Below are the code and all the weights of a small trained network. Each question names an input and a class and asks about switching units off, where a switched-off unit gives its printed mean instead of its output.

import numpy as np


def w(rows, s, z=0):
    codes = np.array(rows[::2]) - 128.0
    scale = np.full(codes.shape[1], s)
    scale[-1] = z or s
    return codes * scale


def norm(h):
    return h / np.sqrt((h * h).mean(-1, keepdims=True) + 1e-5)


def f(y):
    return np.maximum(y, 0)


def log_softmax(a):
    a = a - a.max(-1, keepdims=True)
    return a - np.log(np.exp(a).sum(-1, keepdims=True))


def net(x, mask):
    res = np.array(x, float).reshape(1, 4) / 4 @ E
    u = 0
    for l in range(4):
        y = f(norm(res) @ A[l][:, :-1].T + A[l][:, -1])
        res = res + np.where(mask[u : u + 7], y, B[l][:, -1]) @ B[l][:, :-1]
        u += 7
    return log_softmax(norm(res)[-1] @ U[:, :-1].T + U[:, -1])


A, B = {}, {}
E = w([
[176,253,193,183,21],'x0',
[170,215,49,182,204],'x1',
[163,131,49,91,84],'x2',
[94,178,160,46,185],'x3',
],0.0069)
A[0] = w([
[154,183,93,162,206,1],'L0N1',
[123,115,187,167,193,65],'L0N2',
[164,177,79,11,106,132],'L0N3',
[131,146,226,161,175,102],'L0N4',
[150,35,96,243,67,100],'L0N5',
[162,124,61,96,59,108],'L0N6',
[82,170,163,56,127,114],'L0N7',
],0.012,0.006)
B[0] = w([
[203,216,26,144,109,187],'L0N1',
[91,112,100,248,76,165],'L0N2',
[62,154,147,232,113,227],'L0N3',
[86,169,113,216,44,197],'L0N4',
[54,214,92,57,136,253],'L0N5',
[116,95,164,222,90,218],'L0N6',
[94,163,146,62,152,200],'L0N7',
],0.012,0.006)
A[1] = w([
[112,115,160,87,82,55],'L1N1',
[250,128,170,133,120,2],'L1N2',
[76,161,93,90,133,95],'L1N3',
[160,117,87,105,67,120],'L1N4',
[167,54,106,110,186,102],'L1N5',
[106,77,69,166,161,138],'L1N6',
[159,145,149,102,81,130],'L1N7',
],0.014,0.009)
B[1] = w([
[121,140,105,60,105,155],'L1N1',
[161,173,76,113,7,128],'L1N2',
[102,101,147,132,174,237],'L1N3',
[97,172,138,167,209,158],'L1N4',
[163,91,162,101,133,148],'L1N5',
[175,90,156,184,115,254],'L1N6',
[118,92,143,95,171,170],'L1N7',
],0.014,0.005)
A[2] = w([
[121,127,43,121,66,142],'L2N1',
[119,122,237,108,137,8],'L2N2',
[101,59,38,164,156,67],'L2N3',
[250,144,73,126,169,69],'L2N4',
[207,187,135,152,135,191],'L2N5',
[113,230,149,139,78,62],'L2N6',
[87,182,75,138,168,4],'L2N7',
],0.011,0.003)
B[2] = w([
[125,210,163,181,144,176],'L2N1',
[149,102,32,171,142,163],'L2N2',
[158,128,233,157,160,200],'L2N3',
[148,177,91,44,68,169],'L2N4',
[146,141,99,66,87,194],'L2N5',
[161,8,208,104,227,255],'L2N6',
[47,60,145,93,140,190],'L2N7',
],0.011,0.0072)
A[3] = w([
[105,118,96,44,53,28],'L3N1',
[247,107,215,145,124,2],'L3N2',
[147,93,180,138,187,48],'L3N3',
[186,164,179,90,74,120],'L3N4',
[79,37,198,110,111,147],'L3N5',
[105,57,126,124,57,93],'L3N6',
[162,139,154,132,31,23],'L3N7',
],0.012,0.0047)
B[3] = w([
[168,205,24,138,69,134],'L3N1',
[196,2,112,84,163,161],'L3N2',
[99,85,92,91,176,177],'L3N3',
[165,33,162,84,120,139],'L3N4',
[167,166,69,120,103,252],'L3N5',
[173,177,139,133,15,150],'L3N6',
[164,78,85,153,111,130],'L3N7',
],0.011)
U = w([
[71,176,172,70,185,182],'0',
[250,3,150,45,169,1],'1',
[115,155,178,241,28,68],'2',
[239,237,62,30,61,159],'3',
],0.015,0.0057)

Each question gives the input, the list of numbers given to net, and the class t.
The units are the neurons (one row each of A and B). Each row of codes is followed by its name. A weight is (code - 128) times the scale printed after its matrix; where a second scale follows, it is the last column's (A, B and U).
mask holds one flag per neuron, layer by layer. A switched-off neuron (its flag False) gives its mean, the last column of its row in B, instead of its output. The means were averaged over made-up inputs and are rounded, as every weight is.
A unit's drop is (log p(t) with every unit on - log p(t) with that unit switched off) / (log p(t) with every unit on - log p(t) with every unit switched off).
The circuit of an input: a set's keep is (log p(t) with only the set's units on - log p(t) with every unit switched off) / (log p(t) with every unit on - log p(t) with every unit switched off). Starting from the 12 units with the biggest drops (on a tie, the unit counted first), units are removed one at a time, each time the one whose removal leaves the highest keep (on an exact tie, the one counted first), for as long as the keep stays at least 0.8.
circuit, biggest first: the units of the circuit, biggest drop first
most important unit: the unit with the biggest drop
k most important neurons: the k neurons with the biggest drops, biggest first
top k neurons in layer l: the k neurons of layer l with the biggest drops, biggest first
input [0,5,6,-4], class 2: most important unit	L0N6
input [-4,7,-6,0], class 3: top 3 neurons in layer 0	(L0N1; L0N3; L0N6)
input [8,-7,-6,0], class 1: circuit, biggest first	(L2N6; L3N2)
input [-7,3,-6,5], class 1: 3 most important neurons	(L0N5; L1N6; L0N3)
input [7,-4,3,-7], class 0: circuit, biggest first	(L0N5; L1N6; L2N6)
input [7,-6,-7,4], class 1: top 2 neurons in layer 0	(L0N3; L0N5)
input [8,6,-7,3], class 1: circuit, biggest first	(L2N6; L3N2)
input [-2,3,2,0], class 3: 2 most important neurons	(L0N1; L2N6)
input [2,1,-8,3], class 2: 2 most important neurons	(L0N4; L0N2)
input [-3,-7,2,4], class 3: 2 most important neurons	(L2N6; L0N5)
input [-4,8,2,-7], class 3: 2 most important neurons	(L0N1; L2N4)
input [7,-7,4,3], class 1: 2 most important neurons	(L2N6; L0N5)
input [3,-6,8,6], class 2: 3 most important neurons	(L0N3; L0N6; L0N5)
input [-5,1,-6,-4], class 2: most important unit	L0N2
input [8,4,6,8], class 0: 2 most important neurons	(L1N6; L0N3)
input [-7,-5,-8,-7], class 2: 2 most important neurons	(L2N6; L0N2)
input [-6,-7,1,3], class 3: circuit, biggest first	(L2N6; L3N5)
input [6,-3,8,8], class 0: circuit, biggest first	(L0N7; L2N6)
input [6,-8,2,-3], class 3: 2 most important neurons	(L1N7; L0N1)
input [-1,-5,-5,-8], class 0: most important neuron	(L0N5)
input [-6,-3,-1,-6], class 0: 2 most important neurons	(L0N5; L2N6)
input [8,-1,8,-1], class 1: 4 most important neurons	(L2N6; L3N2; L0N4; L0N2)
input [-8,0,4,-8], class 0: 3 most important neurons	(L0N5; L2N6; L1N4)
input [3,-7,5,-1], class 3: top 3 neurons in layer 0	(L0N4; L0N2; L0N1)
input [-6,-3,8,-8], class 0: top 3 neurons in layer 0	(L0N5; L0N3; L0N4)
input [-5,-5,3,5], class 0: top 2 neurons in layer 1	(L1N3; L1N6)
input [8,5,3,6], class 1: circuit, biggest first	(L2N6)
input [1,-6,-5,-5], class 3: top 3 neurons in layer 3	(L3N5; L3N6; L3N3)
